Here is a tiny trained network, its code and every weight. The questions are about switching its units off for an input and a class, where a switched-off unit gives its printed mean instead of its output.

import numpy as np


def w(rows, s, z=0):
    codes = np.array(rows[::2]) - 128.0
    scale = np.full(codes.shape[1], s)
    scale[-1] = z or s
    return codes * scale


def norm(h):
    return h / np.sqrt((h * h).mean(-1, keepdims=True) + 1e-5)


def f(y):
    return np.maximum(y, 0)


def log_softmax(a):
    a = a - a.max(-1, keepdims=True)
    return a - np.log(np.exp(a).sum(-1, keepdims=True))


def net(x, mask):
    res = np.array(x, float).reshape(1, 4) / 4 @ E
    u = 0
    for l in range(3):
        y = f(norm(res) @ A[l][:, :-1].T + A[l][:, -1])
        res = res + np.where(mask[u : u + 10], y, B[l][:, -1]) @ B[l][:, :-1]
        u += 10
    return log_softmax(norm(res)[-1] @ U[:, :-1].T + U[:, -1])


A, B = {}, {}
E = w([
[183,128,183,143,111,112,158,72,167],'x0',
[150,146,101,76,60,78,65,173,197],'x1',
[54,109,254,79,55,178,45,87,40],'x2',
[189,150,123,167,165,254,63,160,183],'x3',
],0.0071)
A[0] = w([
[109,194,155,220,196,149,111,132,46,2],'L0N1',
[104,168,175,113,108,248,78,116,154,145],'L0N2',
[149,189,168,212,161,92,102,72,100,141],'L0N3',
[167,176,193,157,51,171,140,2,207,96],'L0N4',
[145,125,190,202,150,132,114,124,106,75],'L0N5',
[29,107,63,112,183,157,28,193,68,3],'L0N6',
[206,188,132,201,85,106,156,109,113,150],'L0N7',
[186,58,104,114,72,172,92,170,140,125],'L0N8',
[131,165,166,130,193,159,98,158,162,16],'L0N9',
[150,52,59,190,133,118,85,205,63,130],'L0N10',
],0.0078,0.0044)
B[0] = w([
[72,66,58,121,83,209,164,91,201,176],'L0N1',
[184,146,124,126,167,107,84,75,56,253],'L0N2',
[120,166,65,18,63,128,134,127,182,180],'L0N3',
[82,192,241,110,68,180,215,220,107,225],'L0N4',
[151,100,91,175,137,187,162,139,135,166],'L0N5',
[37,237,234,83,77,174,226,225,84,192],'L0N6',
[173,114,134,170,128,139,185,230,108,193],'L0N7',
[120,255,109,108,84,34,101,76,120,188],'L0N8',
[210,232,122,200,180,175,110,75,124,154],'L0N9',
[109,209,89,178,99,148,199,213,79,189],'L0N10',
],0.0066,0.0063)
A[1] = w([
[84,150,169,93,59,212,40,60,51,73],'L1N1',
[98,15,150,171,182,190,207,3,146,132],'L1N2',
[152,44,196,43,84,186,27,26,79,114],'L1N3',
[40,59,149,100,54,27,169,73,87,97],'L1N4',
[178,200,153,85,15,29,6,133,216,77],'L1N5',
[225,171,46,217,153,86,144,127,153,138],'L1N6',
[150,139,194,55,100,108,70,140,88,51],'L1N7',
[118,189,112,175,176,233,38,46,198,1],'L1N8',
[151,151,198,155,166,207,56,139,148,93],'L1N9',
[194,180,119,125,144,223,144,201,136,139],'L1N10',
],0.007,0.0042)
B[1] = w([
[111,39,96,239,182,80,175,159,209,237],'L1N1',
[107,125,44,70,44,222,51,115,200,175],'L1N2',
[123,51,92,165,228,53,207,183,187,198],'L1N3',
[225,241,108,129,150,122,66,114,43,201],'L1N4',
[110,115,72,95,69,228,75,56,164,215],'L1N5',
[87,70,162,206,184,114,113,128,144,235],'L1N6',
[132,50,100,233,187,175,135,165,158,183],'L1N7',
[182,158,67,89,103,49,74,115,79,154],'L1N8',
[157,254,100,60,102,39,111,134,62,177],'L1N9',
[80,71,165,92,135,32,123,92,49,254],'L1N10',
],0.0089,0.0074)
A[2] = w([
[218,132,162,125,117,146,214,146,160,45],'L2N1',
[125,102,50,133,143,168,172,139,52,67],'L2N2',
[195,169,92,127,110,43,129,90,33,3],'L2N3',
[251,104,255,90,64,152,206,107,180,71],'L2N4',
[124,160,77,114,92,96,153,147,172,115],'L2N5',
[145,36,98,113,94,168,167,140,68,93],'L2N6',
[250,157,102,149,135,126,100,104,64,63],'L2N7',
[145,147,83,169,104,101,68,148,137,77],'L2N8',
[112,93,39,90,79,230,129,87,159,107],'L2N9',
[157,90,143,197,137,98,125,137,54,70],'L2N10',
],0.0094,0.0049)
B[2] = w([
[87,176,172,87,103,129,118,159,79,170],'L2N1',
[149,161,209,84,64,145,96,106,187,226],'L2N2',
[159,121,158,111,158,133,59,94,76,222],'L2N3',
[35,214,140,100,129,166,212,248,72,192],'L2N4',
[139,82,171,133,117,194,134,127,109,185],'L2N5',
[166,133,55,142,98,103,87,127,175,173],'L2N6',
[132,152,171,152,160,68,58,101,65,205],'L2N7',
[139,131,179,81,165,146,164,77,120,207],'L2N8',
[98,116,72,54,36,226,107,66,202,236],'L2N9',
[172,78,108,112,126,148,127,112,160,254],'L2N10',
],0.011,0.0056)
U = w([
[144,21,109,218,207,53,157,140,211,70],'0',
[211,174,159,96,181,61,5,34,47,76],'1',
[48,212,155,73,77,165,206,224,76,255],'2',
[109,117,56,46,33,217,86,36,218,115],'3',
],0.016,0.0042)

Each question gives the input, the list of numbers given to net, and the class t.
The units are the neurons (one row each of A and B). Each row of codes is followed by its name. A weight is (code - 128) times the scale printed after its matrix; where a second scale follows, it is the last column's (A, B and U).
mask holds one flag per neuron, layer by layer. A switched-off neuron (its flag False) gives its mean, the last column of its row in B, instead of its output. The means were averaged over made-up inputs and are rounded, as every weight is.
A unit's drop is (log p(t) with every unit on - log p(t) with that unit switched off) / (log p(t) with every unit on - log p(t) with every unit switched off).
The circuit of an input: a set's keep is (log p(t) with only the set's units on - log p(t) with every unit switched off) / (log p(t) with every unit on - log p(t) with every unit switched off). Starting from the 12 units with the biggest drops (on a tie, the unit counted first), units are removed one at a time, each time the one whose removal leaves the highest keep (on an exact tie, the one counted first), for as long as the keep stays at least 0.8.
units of the circuit, in order: the units of the circuit, biggest drop first
top k neurons: the k neurons with the biggest drops, biggest first
top k neurons in layer l: the k neurons of layer l with the biggest drops, biggest first
drop of u: that unit's drop, to one decimal
input [5,-7,6,4], class 3: top 2 neurons -> L1N2; L0N1
input [-1,3,7,7], class 0: units of the circuit, in order -> L1N1
input [-5,5,-5,4], class 0: top 2 neurons in layer 0 -> L0N4; L0N10
input [1,6,-6,-7], class 1: top 2 neurons -> L1N1; L1N4
input [2,6,-5,6], class 1: top 4 neurons -> L0N3; L1N1; L1N2; L1N10
input [1,-7,6,2], class 3: top 2 neurons -> L1N2; L0N1
input [5,-6,-4,4], class 3: top 2 neurons in layer 0 -> L0N6; L0N1
input [-5,7,7,6], class 0: units of the circuit, in order -> L1N1; L1N3
input [7,-7,1,1], class 2: top 3 neurons -> L0N4; L2N4; L1N5
input [5,-4,5,-2], class 0: top 3 neurons in layer 0 -> L0N6; L0N10; L0N7
input [-3,3,1,-3], class 1: top 2 neurons -> L1N4; L0N4
input [-7,3,5,5], class 2: top 2 neurons -> L0N6; L1N4
input [5,5,7,-7], class 0: top 2 neurons in layer 0 -> L0N8; L0N10
input [6,-5,-2,1], class 2: units of the circuit, in order -> L0N4
input [-7,-4,4,-8], class 1: top 2 neurons -> L1N4; L0N4
input [8,-8,3,4], class 2: top 4 neurons -> L0N4; L2N4; L1N5; L0N7
input [-1,6,1,-7], class 1: top 2 neurons -> L1N4; L2N7
input [-8,7,2,3], class 2: top 2 neurons -> L0N6; L0N10
input [-5,-6,-2,2], class 3: top 2 neurons -> L0N1; L0N4
input [-7,6,-5,1], class 2: units of the circuit, in order -> L0N10
input [-5,6,6,-5], class 0: top 2 neurons -> L1N1; L1N7
input [5,0,6,4], class 0: top 2 neurons -> L1N1; L0N2
input [2,-8,-3,6], class 3: top 2 neurons -> L0N1; L1N2
input [6,-2,-4,4], class 2: drop of L0N4 -> 1.3
input [8,0,4,3], class 2: drop of L0N4 -> 3.0
input [7,-6,-1,-5], class 2: drop of L2N4 -> 0.1
input [3,-3,1,-8], class 1: units of the circuit, in order -> L1N4
input [4,3,-5,1], class 0: drop of L1N6 -> 6.2
